Here is a tiny trained network, its code and every weight. The questions are about switching its units off for an input and a class, where a switched-off unit gives its printed mean instead of its output.

import numpy as np


def w(rows, s, z=0):
    codes = np.array(rows[::2]) - 128.0
    scale = np.full(codes.shape[1], s)
    scale[-1] = z or s
    return codes * scale


def f(y):
    return y / 2 * (1 + np.tanh(0.7978845608 * (y + 0.044715 * y**3)))


def log_softmax(a):
    a = a - a.max(-1, keepdims=True)
    return a - np.log(np.exp(a).sum(-1, keepdims=True))


def net(x, mask):
    res = np.array(x, float).reshape(1, 5) / 4 @ E
    y = f(res @ A[0][:, :-1].T + A[0][:, -1])
    res = res + np.where(mask, y, B[0][:, -1]) @ B[0][:, :-1]
    return log_softmax(res[-1] @ U[:, :-1].T + U[:, -1])


A, B = {}, {}
E = w([
[192,80,140,213,254,97,108,169,108,156,152,119],'x0',
[155,118,165,117,126,124,134,164,202,35,67,58],'x1',
[131,120,97,124,149,130,151,134,106,107,159,112],'x2',
[191,103,74,129,61,104,88,124,143,222,194,48],'x3',
[188,115,93,182,85,206,156,117,84,113,55,136],'x4',
],0.0095)
A[0] = w([
[113,160,134,124,129,151,127,193,239,59,47,2,105],'N1',
[83,190,148,98,190,126,167,179,115,70,136,182,34],'N2',
[39,110,216,35,141,19,88,151,122,107,203,88,55],'N3',
[55,120,131,101,42,128,148,94,180,65,176,105,66],'N4',
[66,168,88,94,80,153,165,60,87,145,142,151,241],'N5',
[202,129,138,22,120,137,67,127,149,179,173,33,62],'N6',
[172,164,87,146,72,89,91,117,152,139,166,16,89],'N7',
[122,179,132,119,48,171,138,102,195,101,52,123,253],'N8',
[128,188,171,73,192,154,190,163,138,120,59,172,41],'N9',
[174,80,179,237,199,85,98,176,152,121,148,121,120],'N10',
],0.0076,0.0043)
B[0] = w([
[81,218,14,226,237,206,103,110,96,177,183,108,252],'N1',
[111,45,156,62,166,186,119,115,152,167,96,145,192],'N2',
[77,82,232,254,78,119,119,130,77,76,111,68,236],'N3',
[160,208,190,75,170,104,91,203,175,68,200,190,199],'N4',
[108,166,207,129,159,108,86,88,59,112,204,162,237],'N5',
[69,104,167,78,172,194,98,135,117,161,125,129,214],'N6',
[133,45,191,55,120,225,85,106,86,134,151,158,216],'N7',
[166,130,219,87,164,96,123,130,31,94,163,100,254],'N8',
[46,50,157,25,106,167,54,134,142,152,54,67,190],'N9',
[215,136,152,67,168,103,31,58,88,52,174,246,253],'N10',
],0.0087,0.0084)
U = w([
[193,156,149,33,173,67,103,121,159,55,201,155,87],'0',
[103,28,142,5,150,202,129,81,154,165,108,93,74],'1',
[146,65,170,221,92,147,140,97,45,45,129,63,236],'2',
[143,117,142,105,185,103,152,58,99,107,174,78,254],'3',
[60,178,74,161,187,133,118,83,106,157,185,142,206],'4',
[156,173,131,124,116,78,124,124,118,151,105,82,120],'5',
[167,178,45,154,88,3,208,159,201,156,60,31,2],'6',
[114,147,54,212,48,47,235,166,241,148,82,50,2],'7',
],0.0075,0.0044)

Each question gives the input, the list of numbers given to net, and the class t.
The units are the neurons (one row each of A and B). Each row of codes is followed by its name. A weight is (code - 128) times the scale printed after its matrix; where a second scale follows, it is the last column's (A, B and U).
mask holds one flag per neuron, in row order. A switched-off neuron (its flag False) gives its mean, the last column of its row in B, instead of its output. The means were averaged over made-up inputs and are rounded, as every weight is.
A unit's drop is (log p(t) with every unit on - log p(t) with that unit switched off) / (log p(t) with every unit on - log p(t) with every unit switched off).
The circuit of an input: a set's keep is (log p(t) with only the set's units on - log p(t) with every unit switched off) / (log p(t) with every unit on - log p(t) with every unit switched off). Starting from all 10 units, units are removed one at a time, each time the one whose removal leaves the highest keep (on an exact tie, the one counted first), for as long as the keep stays at least 0.8.
circuit, biggest first: the units of the circuit, biggest drop first
unit that matters most: the unit with the biggest drop
k most important neurons: the k neurons with the biggest drops, biggest first
drop of u: that unit's drop, to one decimal
input [6,3,-7,6,-8], class 2: circuit, biggest first => N3
input [-6,4,4,8,7], class 1: 2 most important neurons => N7, N6
input [4,1,-4,-6,-5], class 1: circuit, biggest first => N2, N9
input [6,7,5,-1,-5], class 4: 3 most important neurons => N1, N8, N4
input [7,7,6,4,1], class 0: 2 most important neurons => N10, N3
input [2,-8,6,-6,-8], class 2: 2 most important neurons => N3, N1
input [-6,-4,3,0,-7], class 2: 2 most important neurons => N3, N10
input [7,-1,2,8,7], class 1: circuit, biggest first => N7, N3
input [0,-5,-1,-7,-3], class 1: 3 most important neurons => N2, N9, N1
input [2,5,0,3,-4], class 4: 2 most important neurons => N1, N8
input [8,-3,0,8,4], class 0: 2 most important neurons => N10, N9
input [-6,0,-8,-3,7], class 3: 2 most important neurons => N3, N10
input [-8,3,-1,7,-1], class 0: 2 most important neurons => N4, N8
input [-4,1,1,-8,1], class 1: 2 most important neurons => N9, N2
input [5,0,-1,5,-7], class 2: 2 most important neurons => N3, N4
input [0,7,-3,-5,0], class 4: circuit, biggest first => N1
input [-1,4,3,0,1], class 4: 3 most important neurons => N1, N3, N10
input [6,-8,0,8,2], class 1: circuit, biggest first => N7, N6
input [5,-5,1,2,4], class 0: circuit, biggest first => N1, N3
input [-6,-3,-7,8,-6], class 1: unit that matters most => N6
input [5,4,4,-5,-6], class 2: drop of N3 => 1.7
input [8,1,-8,8,1], class 0: drop of N2 => 0.2
input [7,-5,1,1,6], class 0: drop of N10 => 0.7
